[[117 131 140 140 107 148 111]
 [135 139 109 110 129 117 143]
 [143 118 129 121 120 109 128]] out 109

[[124 110 116 103]
 [127 133 136 122]
 [130 121 126 108]] out 136

[[134 155 114 117 141 125 127]
 [136 134 126 147 104 108 115]
 [102 104 137 123 113 126 128]] out 126

[[124 132 130 130 112 112]
 [118 138 114 155 128 119]
 [150 146 146 119 120 122]] out 114

[[131 132 126 128 126 128 125]
 [125 139 125 134 129 125 117]
 [127 107 108 139 125 145 139]] out 125

[[145 137 121 121 135 144]
 [143 143 134 134 116 115]
 [150 130 109 153 120 129]] out 134

[[116 110 129 103 130]
 [115 110 134 102 131]
 [121 119 121 123 131]] out 134

[[128 139 128 130 146 116]
 [137 125 119 155 136 119]
 [122 127 124 140 137 126]] out 119
---
[[126 117 109 123 145 114 148]
 [120 126 109 128 111 118 109]
 [113 135 143 126 141 106 115]] -> 120

[[144 124 131 102]
 [119 124 128 104]] -> 144

[[101 152 146 127]
 [116 118 149 149]] -> 101

[[131 124 131 116 127 128]
 [122 121 113 125 133 123]
 [125 119 126 106 121 131]] -> 122

[[135 133 143 109 141 134 120]
 [121 121 143 121 141 153 113]
 [116 135 143 136 145 121 112]] -> 121

[[123 126 124 127 132 133]
 [119 125 123 126 133 136]
 [103 122 119 113 136 145]] -> 119

[[130 125 142 114]
 [150 144 120 118]] -> 130

[[137 120 128 135 129 135 134]
 [114 147 108 119 130 124 136]
 [125 135 140 135 148 114  99]] -> 114

[[157 140 106 128 129 124]
 [102 154 114 114 128 135]
 [127 129 137 144 101 147]] -> 102

[[102 150 118 129 144]
 [135 112 123 132 126]] -> 102
---
array([122, 110, 105, 108]) ans = 108, 122

array([136, 139, 141, 138, 156, 150]) ans = 150, 136

array([[102, 153, 132, 130],
       [121, 112, 121, 100],
       [139, 155, 121, 131]]) ans = 130, 139

array([125, 109, 106, 114, 150]) ans = 150, 125

array([129, 113, 125, 124, 145, 135, 100]) ans = 100, 129

array([[101, 116, 109, 127, 133, 118],
       [115, 129, 106, 125, 148, 148],
       [125, 126, 102, 106, 142, 132]]) ans = 118, 125

array([[126, 132, 125, 125],
       [128, 125, 125, 148],
       [143, 118, 115, 150]]) ans = 125, 143
---
[133  99 142 100 116 101 118] → 116
[110 124 149 121 106 126 112] → 121
[130 116 130 117 123 140 106] → 123
[114 138 125 119 108 128 104] → 119
[112 102 129 125 152] → 125
[105 127 116 128 122] → 122
---
[140 100 135 129] value 135

[[115 156 140 117]
 [144 139 148 118]
 [120 117 128 120]] value 128

[139 101 133 133] value 133

[[143 150 115 116]
 [144 124 138 137]
 [134 120 149 148]] value 149

[[ 99 123 149 119]
 [101 129 140 113]
 [128 133 136 143]] value 136

[[136 119 121 121]
 [138 145 151 130]] value 151

[[122 129 131 123]
 [115 126 100 134]] value 100
---
[[121 128 128 148 139 125 134]
 [112 128 103 156 128 121 122]
 [120 122 103 138 139 125 128]] Answer: 125

[[102 135 144 136]
 [139 137 151 110]
 [139 133 150 114]] Answer: 144

[[147 130 135 128 130 126 125]
 [113 126 130 136 135 108 119]
 [123 126 143 144 134 107 123]] Answer: 126

[[112 120 144 151]
 [113 109 141 157]
 [107 146 145 144]] Answer: 144

[[126 146 132 145]
 [124 116 136 131]
 [126 146 139 156]] Answer: 132

[[112 150 130 121 128 138]
 [119 150 140 111 125 136]
 [118 132 128 105 110 118]] Answer: 128

[[129 131 124 123 127 129 104]
 [132 133 121 132 117 136 140]
 [129 128 124 148 125 131 119]] Answer: 129

[[121 144 147 144]
 [146 150 147 150]
 [112 109 108 108]] Answer: 147
---
Q: [143, 134, 110, 116, 99]
A: 143, 99

Q:
[[100, 157, 122, 153, 156],
 [112, 154, 129, 139, 145]]
A: 100, 145

Q:
[[106, 120, 131, 138, 121],
 [144, 127, 126, 124, 128],
 [108, 130, 133, 134, 131]]
A: 106, 131

Q:
[[142, 126, 107, 135, 127],
 [123, 137, 135, 134, 119],
 [121, 118, 112, 111, 126]]
A: 142, 126

Q: [106, 136, 124, 105, 150, 130]
A: 106, 130

Q:
[[132, 131, 131, 132, 142],
 [132, 104, 124, 129, 139]]
A: 132, 139

Q: [129, 134, 131, 141, 121, 151]
A: 129, 151
---
[[118 120 134 145 126 122 124]
 [119 123 136 143 129 122 122]
 [137 135 129 115 137 128 127]
 [135 132 123 119 129 131 130]
 [138 136 126 112 134 130 130]
 [135 134 127 118 134 129 126]
 [131 131 140 130 143 118 118]
 [125 125 122 130 120 132 134]
 [143 139 115 100 128 139 136]
 [136 133 122 116 129 133 130]
 [120 124 138 143 131 121 120]] Out: 124

[[134 124 127 125 129 133 141 136 141 137 140]
 [131 139 138 129 124 120 124 116 120 136 137]
 [136 133 131 123 132 135 123 125 120 117 109]
 [134 140 140 143 139 133 143 135 137 134 133]
 [123 129 119 120 121 120 118 116 122 127 134]
 [154 149 144 149 155 156 156 148 142 142 146]
 [128 127 124 122 117 114 114 116 107 115 124]
 [122 129 130 139 139 129 131 129 133 135 139]
 [123 127 125 128 129 122 124 129 125 120 119]
 [141 141 146 141 136 141 140 143 140 134 139]
 [119 122 122 121 117 118 121 112 112 112 111]
 [133 128 128 129 126 127 131 129 129 137 138]] Out: 140

[[138 145 132 125 121 126 122 140 135 117 130 115]
 [137 153 133 127 122 127 128 149 133 106 119 120]
 [137 152 132 126 123 136 128 150 131 107 121 123]
 [138 152 133 127 121 125 126 146 133 109 123 118]
 [133 146 129 130 128 138 134 146 123 109 115 133]
 [121 110 125 129 132 124 128 112 126 144 134 132]
 [132 127 131 122 122 118 117 122 140 137 143 111]
 [133 129 130 125 124 122 120 124 133 134 139 117]
 [127 137 128 131 129 134 135 140 125 114 115 136]] Out: 115

[[126 123 128 127 129 128 119 122 121 128 139 117 126 128 134 112]
 [128 133 131 129 128 134 143 139 142 128 124 134 128 121 120 149]
 [128 134 128 128 128 140 129 131 136 128 121 128 133 141 121 127]
 [130 137 127 137 128 134 135 134 130 129 120 136 128 128 125 127]
 [128 128 121 128 130 128 128 128 132 126 117 128 121 118 121 133]
 [121 126 135 128 130 122 132 132 127 127 131 118 126 128 128 136]
 [132 126 134 128 128 128 128 132 132 128 127 118 130 125 128 137]
 [128 122 127 128 136 122 128 132 128 128 136 127 123 130 128 131]
 [128 124 113 135 135 127 122 128 127 116 127 117 110 132 125 119]] Out: 112

[[140 131 130 131 124 141 137 126 121 138 127]
 [132 133 117 124 137 137 121 125 137 127 130]
 [124 137 106 129 148 129 118 129 126 120 137]
 [122 125 123 133 128 141 116 125 113 128 135]
 [137 126 134 137 116 135 150 131 112 133 119]] Out: 127

[[137 126 133 121 147 120 130 133 143 112 134 133 110 113 134]
 [137 135 131 124 124 121 128 118 139 132 123 138 145 132 126]
 [135 130 134 121 147 117 129 132 144 112 132 133 112 114 135]
 [136 126 134 119 147 120 131 131 140 111 135 130 109 112 132]
 [120 133 134 136 136 131 150 141 124 124 120 139 130 130 133]
 [138 135 131 123 123 121 127 116 140 130 120 136 144 132 125]
 [137 135 130 125 125 122 126 117 138 131 122 136 144 129 128]
 [119 134 135 134 130 132 152 141 121 123 118 139 130 130 139]
 [137 131 134 118 146 120 129 132 146 112 135 133 113 117 134]
 [119 134 134 134 132 130 151 141 124 125 120 141 131 130 132]
 [118 134 135 135 131 132 153 143 123 122 116 141 131 130 138]
 [118 135 132 135 135 131 149 143 124 125 120 140 130 129 133]] Out: 134

[[146 128 106 137 111 121 117 145 145 124 111 135 114]
 [127 144 120 135 111 115 112 111 113 140 148 147 146]
 [143 142 113 142 115 116 111 134 144 143 144 112 108]
 [115 145 129 110 115 113 118 142 144 110 136 129 116]
 [146 131 146 117 118 149 111 114 124 111 137 134 118]
 [140 137 112 147 134 113 145 127 113 111 111 111 146]
 [107 109 146 126 146 113 135 112 146 111 142 112 145]
 [114 117 137 111 120 141 130 110 145 114 117 147 115]] Out: 114
---
[[110 155 111 146]
 [143 132 127 110]
 [120 138 113 127]] -> 120

[[116 108 135 130 130]
 [150 132 124 118 132]
 [104 127 134 144 133]] -> 104

[[124 144 129 123 136 122 117]
 [122 134 124 137 112 106 144]
 [112 114 117 130 128 139 113]] -> 112

[[109 102 136 131 100 140 133]
 [135 139 141 129 129 128 127]
 [127 146 116 114 144 120 119]] -> 127

[[149 120 122 120]
 [107 137 116 127]
 [145 128 125 134]] -> 145

[[120 129 120 135 146 125 126]
 [138 128 132 141 106 122 132]
 [119 130 133 123 140 126 116]] -> 119

[[127 130 128 129 152 120 121]
 [128 127 128 128 139 126 126]
 [130 132 131 133 120 132 125]] -> 130
